Below is a small trained network, with its code and all its weights. Each question gives an input and a class and asks what happens when units are switched off, that is, made to give their printed mean instead of their output.

import numpy as np


def w(rows, s, z=0):
    codes = np.array(rows[::2]) - 128.0
    scale = np.full(codes.shape[1], s)
    scale[-1] = z or s
    return codes * scale


def f(y):
    return np.maximum(y, 0)


def log_softmax(a):
    a = a - a.max(-1, keepdims=True)
    return a - np.log(np.exp(a).sum(-1, keepdims=True))


def net(x, mask):
    res = np.array(x, float).reshape(1, 6) / 4 @ E
    y = f(res @ A[0][:, :-1].T + A[0][:, -1])
    res = res + np.where(mask, y, B[0][:, -1]) @ B[0][:, :-1]
    return log_softmax(res[-1] @ U[:, :-1].T + U[:, -1])


A, B = {}, {}
E = w([
[179,2,40,112],'x0',
[84,94,119,239],'x1',
[133,132,127,129],'x2',
[118,59,250,121],'x3',
[127,127,127,124],'x4',
[127,126,129,130],'x5',
],0.0078)
A[0] = w([
[109,161,140,98,87],'N1',
[130,146,101,125,77],'N2',
[90,213,72,120,127],'N3',
[183,152,133,37,55],'N4',
[105,165,98,136,105],'N5',
[83,140,117,111,225],'N6',
[147,202,187,118,68],'N7',
[149,144,161,117,89],'N8',
[57,92,216,117,80],'N9',
[236,111,170,141,2],'N10',
[155,190,159,139,69],'N11',
[84,132,118,123,200],'N12',
[87,236,170,201,62],'N13',
[91,196,135,139,71],'N14',
[124,74,95,50,108],'N15',
[38,156,68,184,164],'N16',
[171,184,101,51,144],'N17',
[156,126,120,190,194],'N18',
[105,179,100,42,84],'N19',
[123,146,21,104,43],'N20',
[71,224,17,117,91],'N21',
[139,110,159,130,34],'N22',
[44,216,164,122,78],'N23',
[109,63,176,110,59],'N24',
[194,75,103,145,83],'N25',
[80,105,127,181,214],'N26',
[137,182,70,140,29],'N27',
[163,129,148,2,198],'N28',
],0.012,0.0075)
B[0] = w([
[89,80,87,169,149],'N1',
[116,57,93,88,137],'N2',
[205,151,186,48,208],'N3',
[148,79,145,217,177],'N4',
[189,118,165,151,157],'N5',
[102,187,137,109,218],'N6',
[150,30,45,156,187],'N7',
[174,198,134,158,144],'N8',
[220,154,194,24,207],'N9',
[221,65,133,104,134],'N10',
[107,45,81,107,161],'N11',
[127,186,200,138,197],'N12',
[125,39,41,141,236],'N13',
[144,49,57,152,176],'N14',
[40,99,49,167,191],'N15',
[119,167,196,171,229],'N16',
[103,202,167,208,212],'N17',
[83,164,90,162,209],'N18',
[27,139,120,228,177],'N19',
[237,76,145,64,185],'N20',
[193,113,188,70,226],'N21',
[236,13,144,1,130],'N22',
[118,64,29,107,219],'N23',
[239,119,180,74,170],'N24',
[116,82,41,95,183],'N25',
[82,212,202,180,242],'N26',
[210,78,177,112,155],'N27',
[94,188,175,189,255],'N28',
],0.0076,0.0079)
U = w([
[223,82,178,79,45],'0',
[85,11,2,174,40],'1',
[93,161,115,146,254],'2',
[85,148,145,227,65],'3',
[97,160,110,143,219],'4',
],0.0098,0.0073)

Each question gives the input, the list of numbers given to net, and the class t.
The units are the neurons (one row each of A and B). Each row of codes is followed by its name. A weight is (code - 128) times the scale printed after its matrix; where a second scale follows, it is the last column's (A, B and U).
mask holds one flag per neuron, in row order. A switched-off neuron (its flag False) gives its mean, the last column of its row in B, instead of its output. The means were averaged over made-up inputs and are rounded, as every weight is.
A unit's drop is (log p(t) with every unit on - log p(t) with that unit switched off) / (log p(t) with every unit on - log p(t) with every unit switched off).
The circuit of an input: a set's keep is (log p(t) with only the set's units on - log p(t) with every unit switched off) / (log p(t) with every unit on - log p(t) with every unit switched off). Starting from the 12 units with the biggest drops (on a tie, the unit counted first), units are removed one at a time, each time the one whose removal leaves the highest keep (on an exact tie, the one counted first), for as long as the keep stays at least 0.8.
units of the circuit, in order: the units of the circuit, biggest drop first
most important unit: the unit with the biggest drop
top k neurons: the k neurons with the biggest drops, biggest first
drop of u: that unit's drop, to one decimal
input [-5,-8,5,-3,0,-5], class 3: units of the circuit, in order -> N17, N19
input [4,-8,-1,-8,0,-1], class 0: most important unit -> N20
input [-5,-4,1,2,-3,1], class 1: units of the circuit, in order -> N7, N23, N26
input [1,-7,6,-6,0,-6], class 3: top 4 neurons -> N19, N17, N28, N4
input [-1,5,-3,-7,2,7], class 0: units of the circuit, in order -> N21, N3
input [-7,1,2,5,-3,5], class 1: top 3 neurons -> N13, N23, N7
input [8,-6,-3,6,7,8], class 1: top 2 neurons -> N15, N25
input [6,5,0,-7,-4,5], class 0: units of the circuit, in order -> N20, N21
input [-7,-7,-1,2,2,-7], class 1: units of the circuit, in order -> N7, N23
input [-3,-4,7,-5,4,-1], class 0: top 2 neurons -> N21, N3
input [-8,8,2,-3,1,-3], class 1: top 3 neurons -> N13, N23, N14
input [-7,-5,-8,3,-1,-1], class 1: top 2 neurons -> N7, N23
input [-8,2,0,-5,3,-7], class 1: top 2 neurons -> N13, N23
input [-8,8,-1,8,-4,-7], class 0: units of the circuit, in order -> N9
input [-4,-5,7,-6,-4,-5], class 0: top 3 neurons -> N21, N3, N27
input [-5,8,-5,8,0,1], class 0: top 2 neurons -> N9, N24
input [0,-3,-1,-8,7,2], class 0: top 2 neurons -> N21, N20
input [-8,6,-5,-5,-3,0], class 1: top 3 neurons -> N13, N23, N14
input [7,-2,8,2,0,-2], class 1: top 2 neurons -> N15, N25
input [-2,-8,-2,7,-4,-1], class 3: units of the circuit, in order -> N28
input [0,-4,4,-3,-3,-4], class 3: drop of N16 -> -0.2
input [-7,6,-3,-7,3,3], class 0: drop of N5 -> 0.1
input [4,-8,0,-3,-7,4], class 3: drop of N14 -> 0.0
input [-8,-8,-2,-6,6,-4], class 1: drop of N13 -> 0.2
